Here is a tiny trained network, its code and every weight. The questions are about switching its units off for an input and a class, where a switched-off unit gives its printed mean instead of its output.

import numpy as np


def w(rows, s, z=0):
    codes = np.array(rows[::2]) - 128.0
    scale = np.full(codes.shape[1], s)
    scale[-1] = z or s
    return codes * scale


def f(y):
    return np.maximum(y, 0)


def log_softmax(a):
    a = a - a.max(-1, keepdims=True)
    return a - np.log(np.exp(a).sum(-1, keepdims=True))


def net(x, mask):
    res = np.array(x, float).reshape(1, 8) / 4 @ E
    y = f(res @ A[0][:, :-1].T + A[0][:, -1])
    res = res + np.where(mask, y, B[0][:, -1]) @ B[0][:, :-1]
    return log_softmax(res[-1] @ U[:, :-1].T + U[:, -1])


A, B = {}, {}
E = w([
[105,36,122,90,123,185,135,159,235,198,218,134],'x0',
[129,156,54,79,167,170,212,78,36,209,163,62],'x1',
[149,71,2,202,169,112,65,205,58,96,193,166],'x2',
[178,159,171,111,196,127,194,153,117,133,158,251],'x3',
[40,75,174,190,135,141,240,147,99,52,155,98],'x4',
[129,129,129,127,126,131,128,128,127,127,131,126],'x5',
[212,107,71,186,171,170,178,77,208,97,70,110],'x6',
[166,76,171,79,235,20,110,116,140,105,157,45],'x7',
],0.006)
A[0] = w([
[143,94,46,166,160,136,79,167,73,121,167,147,23],'neuron 1',
[63,75,167,192,130,139,219,158,90,65,148,99,106],'neuron 2',
[111,133,199,149,114,114,79,124,195,97,105,152,34],'neuron 3',
[103,187,253,53,78,160,198,65,183,170,73,92,54],'neuron 4',
[93,191,121,167,16,217,155,132,116,153,109,179,78],'neuron 5',
[123,110,170,168,122,92,61,170,197,69,109,165,93],'neuron 6',
[83,168,67,183,39,222,133,149,107,145,105,194,65],'neuron 7',
[93,100,108,143,93,130,81,110,141,129,106,53,115],'neuron 8',
[210,117,67,190,179,158,175,92,196,91,80,92,158],'neuron 9',
[147,220,135,165,136,84,115,105,60,52,73,123,90],'neuron 10',
[167,142,175,120,204,137,172,158,132,139,137,208,120],'neuron 11',
[106,176,84,181,60,205,155,125,143,131,90,171,86],'neuron 12',
[106,98,99,150,85,129,84,104,132,130,104,46,140],'neuron 13',
[104,91,108,139,83,120,89,109,141,116,103,60,96],'neuron 14',
[137,86,161,170,92,92,64,163,168,73,104,174,54],'neuron 15',
[220,179,95,84,125,112,38,121,154,180,112,147,133],'neuron 16',
[151,190,128,161,132,72,115,92,60,59,55,143,81],'neuron 17',
[176,166,109,64,118,117,33,129,132,183,110,155,133],'neuron 18',
[72,143,154,71,86,80,93,175,63,154,169,149,105],'neuron 19',
[139,213,139,168,141,94,126,109,44,75,57,123,89],'neuron 20',
[163,147,149,107,192,134,179,147,111,151,144,196,87],'neuron 21',
[109,43,125,110,109,165,130,161,218,187,204,152,72],'neuron 22',
[70,155,173,66,83,86,82,190,46,149,182,144,134],'neuron 23',
[131,85,62,183,143,115,92,186,92,120,162,157,5],'neuron 24',
[118,147,62,98,152,140,176,108,67,191,164,86,72],'neuron 25',
[147,131,168,113,163,120,134,147,146,97,137,198,101],'neuron 26',
[137,149,53,88,182,177,175,77,45,194,163,58,77],'neuron 27',
[165,156,83,72,128,109,49,108,160,176,90,151,107],'neuron 28',
[113,95,47,200,161,122,110,181,88,97,179,143,33],'neuron 29',
[167,162,182,97,179,123,183,145,129,137,142,217,118],'neuron 30',
[93,91,100,134,69,133,90,122,159,128,99,26,120],'neuron 31',
[57,77,176,175,131,124,223,146,112,60,140,102,98],'neuron 32',
[135,96,153,101,195,71,109,106,148,108,132,59,57],'neuron 33',
[121,69,117,97,137,180,132,147,198,160,185,128,97],'neuron 34',
[146,96,160,100,200,59,125,116,142,114,134,80,48],'neuron 35',
[211,120,79,166,161,149,167,93,194,113,83,120,140],'neuron 36',
[192,103,78,174,161,182,145,70,185,88,87,121,103],'neuron 37',
[79,127,118,138,94,121,84,117,137,135,124,63,102],'neuron 38',
[139,104,165,171,103,107,71,184,175,79,106,161,28],'neuron 39',
[193,162,94,92,114,123,79,112,129,191,120,140,78],'neuron 40',
[155,115,146,124,173,136,176,152,121,135,145,209,107],'neuron 41',
[169,92,45,171,143,124,83,188,79,108,179,160,48],'neuron 42',
[146,117,138,121,181,68,120,118,134,106,151,87,3],'neuron 43',
[105,49,134,87,141,186,126,160,212,182,182,140,85],'neuron 44',
[133,110,161,167,106,85,73,171,190,75,108,152,81],'neuron 45',
[160,108,146,101,205,63,127,134,126,114,147,67,47],'neuron 46',
[59,157,187,75,93,104,91,168,64,152,187,131,131],'neuron 47',
],0.0061,0.0021)
B[0] = w([
[160,167,157,113,172,129,110,78,211,71,43,95,208],'neuron 1',
[56,111,197,192,193,214,83,60,76,130,155,118,211],'neuron 2',
[120,169,138,72,166,184,185,174,130,149,86,101,181],'neuron 3',
[200,183,153,87,203,94,53,42,254,29,34,67,255],'neuron 4',
[226,53,162,62,193,85,43,171,108,151,158,156,217],'neuron 5',
[99,161,141,76,132,195,214,189,91,178,94,115,209],'neuron 6',
[219,50,175,56,201,103,51,181,101,159,162,163,221],'neuron 7',
[131,162,55,104,84,133,125,120,80,63,165,177,181],'neuron 8',
[73,55,129,158,73,62,184,120,127,150,83,189,237],'neuron 9',
[150,170,112,197,91,95,113,167,160,205,196,52,216],'neuron 10',
[118,164,43,113,64,135,104,106,80,56,184,176,203],'neuron 11',
[201,48,149,70,172,91,69,167,95,162,164,173,203],'neuron 12',
[125,166,53,87,79,141,126,125,67,47,174,200,188],'neuron 13',
[133,164,63,97,80,137,122,129,94,68,168,176,178],'neuron 14',
[109,168,136,70,145,186,204,190,103,173,85,110,199],'neuron 15',
[41,102,175,200,170,206,121,62,81,127,158,136,222],'neuron 16',
[145,166,121,191,92,104,115,170,163,189,189,56,213],'neuron 17',
[49,98,177,191,170,188,134,61,88,121,144,145,214],'neuron 18',
[94,69,118,145,84,54,175,111,162,137,72,164,206],'neuron 19',
[165,166,119,204,85,97,94,177,159,200,201,43,214],'neuron 20',
[123,177,60,110,65,137,124,122,94,70,157,159,190],'neuron 21',
[163,189,116,194,90,92,103,156,156,190,180,44,213],'neuron 22',
[91,61,120,156,78,39,189,108,168,139,65,175,226],'neuron 23',
[168,174,160,95,168,105,110,81,206,72,53,91,201],'neuron 24',
[122,169,137,73,143,179,210,183,110,159,66,102,191],'neuron 25',
[112,162,60,100,89,149,133,131,75,89,140,167,179],'neuron 26',
[111,178,142,58,131,200,240,219,103,176,53,104,215],'neuron 27',
[56,111,170,180,158,197,112,68,93,128,164,138,202],'neuron 28',
[151,175,170,103,178,130,100,70,217,80,49,83,215],'neuron 29',
[135,162,49,120,74,136,113,109,95,47,162,158,206],'neuron 30',
[139,177,46,109,75,134,118,112,68,49,170,179,197],'neuron 31',
[57,108,188,188,187,206,70,64,95,119,166,134,207],'neuron 32',
[191,73,139,71,162,106,63,165,93,152,178,185,198],'neuron 33',
[137,182,127,199,84,86,108,149,159,172,171,53,195],'neuron 34',
[198,75,157,64,169,113,54,173,76,166,179,170,197],'neuron 35',
[82,64,128,162,71,49,181,110,138,140,101,176,214],'neuron 36',
[92,61,126,148,85,57,175,127,141,147,87,166,209],'neuron 37',
[125,148,66,112,95,125,127,113,98,70,144,164,172],'neuron 38',
[117,161,130,66,139,191,204,182,106,173,88,117,190],'neuron 39',
[69,107,175,175,166,196,125,89,99,141,142,123,187],'neuron 40',
[129,164,59,126,74,132,112,97,107,70,175,158,189],'neuron 41',
[153,167,149,101,171,110,109,57,228,71,45,89,223],'neuron 42',
[188,78,156,74,166,113,77,169,104,151,143,149,171],'neuron 43',
[149,186,105,202,88,95,111,155,165,184,190,43,211],'neuron 44',
[102,157,135,80,126,195,197,191,92,156,95,119,199],'neuron 45',
[185,70,149,74,160,120,91,179,96,161,166,165,198],'neuron 46',
[96,75,133,160,89,43,175,100,170,135,65,164,214],'neuron 47',
],0.0055,0.0065)
U = w([
[184,184,159,88,183,113,85,57,233,47,40,82,51],'0',
[225,17,156,55,179,104,51,196,76,171,185,172,64],'1',
[105,184,130,63,134,219,254,214,86,186,77,104,88],'2',
[156,192,112,245,65,88,101,168,154,207,220,39,119],'3',
[30,84,184,226,184,230,98,45,71,116,171,143,160],'4',
[133,180,19,97,40,136,123,111,67,15,184,191,190],'5',
[85,11,125,170,57,20,205,112,152,151,62,187,249],'6',
],0.0094,0.0014)

Each question gives the input, the list of numbers given to net, and the class t.
The units are the neurons (one row each of A and B). Each row of codes is followed by its name. A weight is (code - 128) times the scale printed after its matrix; where a second scale follows, it is the last column's (A, B and U).
mask holds one flag per neuron, in row order. A switched-off neuron (its flag False) gives its mean, the last column of its row in B, instead of its output. The means were averaged over made-up inputs and are rounded, as every weight is.
A unit's drop is (log p(t) with every unit on - log p(t) with that unit switched off) / (log p(t) with every unit on - log p(t) with every unit switched off).
The circuit of an input: a set's keep is (log p(t) with only the set's units on - log p(t) with every unit switched off) / (log p(t) with every unit on - log p(t) with every unit switched off). Starting from the 12 units with the biggest drops (on a tie, the unit counted first), units are removed one at a time, each time the one whose removal leaves the highest keep (on an exact tie, the one counted first), for as long as the keep stays at least 0.8.
circuit, biggest first: the units of the circuit, biggest drop first
most important unit: the unit with the biggest drop
top k neurons: the k neurons with the biggest drops, biggest first
drop when u is switched off: that unit's drop, to one decimal
input [1,7,-3,5,-3,6,4,7], class 1: top 2 neurons => neuron 35; neuron 46
input [5,2,3,-4,5,4,-7,-5], class 6: circuit, biggest first => neuron 23
input [5,6,3,0,3,-5,8,0], class 6: top 3 neurons => neuron 9; neuron 36; neuron 37
input [-2,-2,-3,6,4,-2,-5,2], class 5: circuit, biggest first => neuron 30; neuron 11
input [7,-6,8,0,0,5,-8,7], class 0: circuit, biggest first => neuron 42; neuron 24
input [-1,-5,3,-3,-6,-1,5,-5], class 4: top 3 neurons => neuron 16; neuron 28; neuron 18
input [7,-6,8,3,5,1,2,-1], class 0: top 3 neurons => neuron 29; neuron 42; neuron 24
input [7,-6,-3,2,5,4,5,7], class 1: top 3 neurons => neuron 35; neuron 33; neuron 46
input [-1,7,2,-5,-3,-7,-6,-8], class 1: top 3 neurons => neuron 7; neuron 5; neuron 12
input [-6,-3,-2,5,8,1,3,5], class 4: top 2 neurons => neuron 32; neuron 2
input [0,-3,-1,-7,-7,5,0,-3], class 4: top 3 neurons => neuron 16; neuron 18; neuron 28
input [-1,8,7,2,3,-8,-1,5], class 2: top 2 neurons => neuron 27; neuron 4
input [7,-7,5,-5,5,1,3,2], class 2: circuit, biggest first => neuron 6; neuron 15
input [-2,-7,-5,-8,4,2,-3,-7], class 5: most important unit => neuron 31
input [-1,-5,7,7,-7,-6,8,4], class 6: top 2 neurons => neuron 9; neuron 36
input [4,6,0,-3,0,6,4,1], class 2: top 2 neurons => neuron 27; neuron 25
input [1,4,8,8,0,-7,6,8], class 0: top 3 neurons => neuron 42; neuron 29; neuron 1
input [-2,-1,-2,-6,-4,7,8,-2], class 6: top 3 neurons => neuron 9; neuron 37; neuron 36
input [-1,2,4,6,-2,1,5,2], class 5: circuit, biggest first => neuron 11; neuron 21
input [7,6,6,-6,5,4,-6,-8], class 1: most important unit => neuron 7
input [3,-1,0,6,6,1,-7,0], class 6: top 4 neurons => neuron 23; neuron 47; neuron 19; neuron 16
input [-7,2,-4,2,-7,-6,6,3], class 3: drop when neuron 10 is switched off => 0.3
input [-6,8,7,-5,-4,3,1,-1], class 2: drop when neuron 25 is switched off => 0.4
input [-2,5,2,3,6,6,-5,-4], class 4: drop when neuron 32 is switched off => 1.3
input [-8,-6,1,-6,3,-6,-6,4], class 3: drop when neuron 27 is switched off => 0.1
